Below is a small trained network, with its code and all its weights. Each question gives an input and a class and asks what happens when units are switched off, that is, made to give their printed mean instead of their output.

import numpy as np


def w(rows, s, z=0):
    codes = np.array(rows[::2]) - 128.0
    scale = np.full(codes.shape[1], s)
    scale[-1] = z or s
    return codes * scale


def f(y):
    return y / 2 * (1 + np.tanh(0.7978845608 * (y + 0.044715 * y**3)))


def log_softmax(a):
    a = a - a.max(-1, keepdims=True)
    return a - np.log(np.exp(a).sum(-1, keepdims=True))


def net(x, mask):
    res = np.array(x, float).reshape(1, 8) / 4 @ E
    y = f(res @ A[0][:, :-1].T + A[0][:, -1])
    res = res + np.where(mask, y, B[0][:, -1]) @ B[0][:, :-1]
    return log_softmax(res[-1] @ U[:, :-1].T + U[:, -1])


A, B = {}, {}
E = w([
[126,128,127,131,132,126,129,126,125,128],'x0',
[126,128,126,129,130,125,127,127,128,134],'x1',
[138,7,130,171,90,109,80,121,116,115],'x2',
[184,96,145,71,194,101,134,111,195,124],'x3',
[130,128,127,128,127,130,128,127,130,130],'x4',
[127,128,127,122,124,129,129,127,128,127],'x5',
[131,131,127,127,124,126,128,127,129,125],'x6',
[77,132,194,146,106,60,129,199,166,137],'x7',
],0.019)
A[0] = w([
[130,116,128,168,97,62,135,117,123,116,87],'n1',
[114,113,162,132,121,122,153,91,116,149,103],'n2',
[157,136,128,116,149,142,128,137,127,149,106],'n3',
[127,116,98,134,158,102,139,170,95,122,111],'n4',
[116,122,138,139,121,153,138,117,151,142,119],'n5',
[86,156,171,113,175,46,117,162,159,135,29],'n6',
[199,195,94,56,225,172,165,72,194,130,140],'n7',
[157,119,67,136,138,183,97,67,60,103,206],'n8',
[74,148,93,117,127,141,106,141,164,96,103],'n9',
[97,136,134,144,145,135,133,144,173,100,139],'n10',
[171,159,105,74,147,101,129,142,135,162,89],'n11',
[200,126,101,85,209,138,164,48,91,128,117],'n12',
[124,112,153,148,104,108,130,126,114,133,88],'n13',
[158,106,75,136,126,214,116,72,51,116,122],'n14',
[64,254,145,111,150,146,176,163,127,147,105],'n15',
[122,150,112,139,114,136,138,139,151,134,98],'n16',
[145,150,154,135,140,78,146,133,137,154,59],'n17',
[91,110,106,133,123,134,135,132,148,136,106],'n18',
[186,58,161,84,191,69,126,134,223,123,12],'n19',
[122,128,109,139,134,131,102,130,170,116,109],'n20',
[139,137,127,135,123,127,111,134,131,140,120],'n21',
[157,99,53,136,124,201,115,64,64,118,59],'n22',
[189,56,179,71,196,75,131,119,217,122,151],'n23',
[110,196,81,158,98,178,137,128,49,160,37],'n24',
[72,122,139,147,79,109,119,145,116,137,81],'n25',
[93,85,145,209,37,104,78,176,111,132,104],'n26',
[178,9,103,151,125,100,70,94,127,120,5],'n27',
[156,28,137,160,120,126,73,80,133,100,194],'n28',
],0.011,0.018)
B[0] = w([
[131,104,124,113,153,125,99,162,108,109,151],'n1',
[134,125,146,108,137,123,132,137,127,130,123],'n2',
[120,95,108,108,101,136,114,139,122,112,135],'n3',
[135,125,146,131,141,117,133,139,152,134,125],'n4',
[119,130,144,129,129,127,128,140,136,137,125],'n5',
[144,179,87,124,110,180,189,63,144,90,168],'n6',
[74,58,151,108,187,187,68,161,147,39,254],'n7',
[138,182,112,86,92,171,194,87,189,106,240],'n8',
[144,129,129,119,129,130,126,133,115,148,131],'n9',
[137,149,118,115,111,119,115,127,118,125,153],'n10',
[107,88,133,128,138,145,129,100,119,125,153],'n11',
[89,78,150,143,175,149,78,111,157,96,209],'n12',
[112,96,113,133,133,126,108,152,124,127,142],'n13',
[157,189,111,137,93,112,179,133,105,155,214],'n14',
[195,190,108,175,51,67,187,133,106,188,223],'n15',
[127,139,142,110,128,113,117,127,122,140,129],'n16',
[147,133,133,112,127,130,141,114,146,95,136],'n17',
[121,136,119,114,128,123,101,133,112,124,128],'n18',
[183,172,144,214,39,32,149,177,32,216,194],'n19',
[122,131,129,134,136,126,137,141,119,117,126],'n20',
[138,128,128,144,138,120,125,123,139,134,126],'n21',
[154,121,152,198,102,21,142,177,56,214,193],'n22',
[132,190,83,98,117,184,193,77,167,132,254],'n23',
[143,179,128,86,111,187,168,112,176,104,175],'n24',
[122,76,123,105,163,101,98,140,113,132,169],'n25',
[118,71,151,121,194,108,84,169,97,132,236],'n26',
[125,234,62,102,114,209,214,46,250,99,179],'n27',
[113,121,174,144,122,66,97,195,65,161,244],'n28',
],0.011,0.021)
U = w([
[148,181,114,113,118,191,167,83,186,123,139],'0',
[156,152,139,157,98,30,135,166,71,184,219],'1',
[112,11,148,118,198,156,34,151,140,92,2],'2',
],0.011,0.00058)

Each question gives the input, the list of numbers given to net, and the class t.
The units are the neurons (one row each of A and B). Each row of codes is followed by its name. A weight is (code - 128) times the scale printed after its matrix; where a second scale follows, it is the last column's (A, B and U).
mask holds one flag per neuron, in row order. A switched-off neuron (its flag False) gives its mean, the last column of its row in B, instead of its output. The means were averaged over made-up inputs and are rounded, as every weight is.
A unit's drop is (log p(t) with every unit on - log p(t) with that unit switched off) / (log p(t) with every unit on - log p(t) with every unit switched off).
The circuit of an input: a set's keep is (log p(t) with only the set's units on - log p(t) with every unit switched off) / (log p(t) with every unit on - log p(t) with every unit switched off). Starting from the 12 units with the biggest drops (on a tie, the unit counted first), units are removed one at a time, each time the one whose removal leaves the highest keep (on an exact tie, the one counted first), for as long as the keep stays at least 0.8.
units of the circuit, in order: the units of the circuit, biggest drop first
top k neurons: the k neurons with the biggest drops, biggest first
drop of u: that unit's drop, to one decimal
input [8,2,-3,4,8,6,-7,6], class 0: units of the circuit, in order : [n6]
input [-7,-4,4,0,8,0,1,-7], class 1: top 3 neurons : [n22; n28; n23]
input [8,0,-8,-1,8,1,-5,2], class 1: top 2 neurons : [n15; n23]
input [5,3,-2,6,6,-8,-6,0], class 2: top 2 neurons : [n7; n8]
input [-8,0,-6,1,-8,7,-5,5], class 0: top 2 neurons : [n28; n19]
input [-7,6,4,2,-5,5,8,0], class 0: top 4 neurons : [n22; n27; n15; n23]
input [-2,4,-4,5,-6,-4,-8,7], class 0: top 3 neurons : [n6; n23; n28]
input [1,6,-8,3,3,3,-2,0], class 2: top 2 neurons : [n7; n8]
input [-2,-2,-3,3,1,-4,4,8], class 0: top 2 neurons : [n6; n28]
input [-4,-7,6,1,-2,7,8,-2], class 0: top 4 neurons : [n27; n19; n8; n15]
input [-3,-1,5,0,-7,-7,8,-8], class 1: top 4 neurons : [n22; n28; n23; n14]
input [1,-6,7,3,-3,6,-4,0], class 0: top 4 neurons : [n27; n23; n22; n15]
input [-6,4,-8,2,6,2,-3,8], class 0: top 2 neurons : [n6; n28]
input [-5,7,-5,8,-4,-6,4,-6], class 2: top neuron : [n7]
input [-8,-4,7,1,-4,-2,-6,-3], class 0: top 3 neurons : [n27; n8; n19]
input [-6,3,-4,8,2,5,2,7], class 0: top 2 neurons : [n23; n6]
input [4,-6,-4,4,-4,-5,5,-7], class 2: drop of n7 : 0.8
input [2,-1,-3,1,4,7,-2,-6], class 2: drop of n12 : 0.3
input [4,-2,-7,3,1,6,-8,7], class 0: drop of n6 : 0.7
input [-6,3,-2,6,5,-7,-2,-6], class 2: units of the circuit, in order : [n7]
input [-5,-6,-5,8,-3,2,-5,-4], class 2: drop of n7 : 1.0
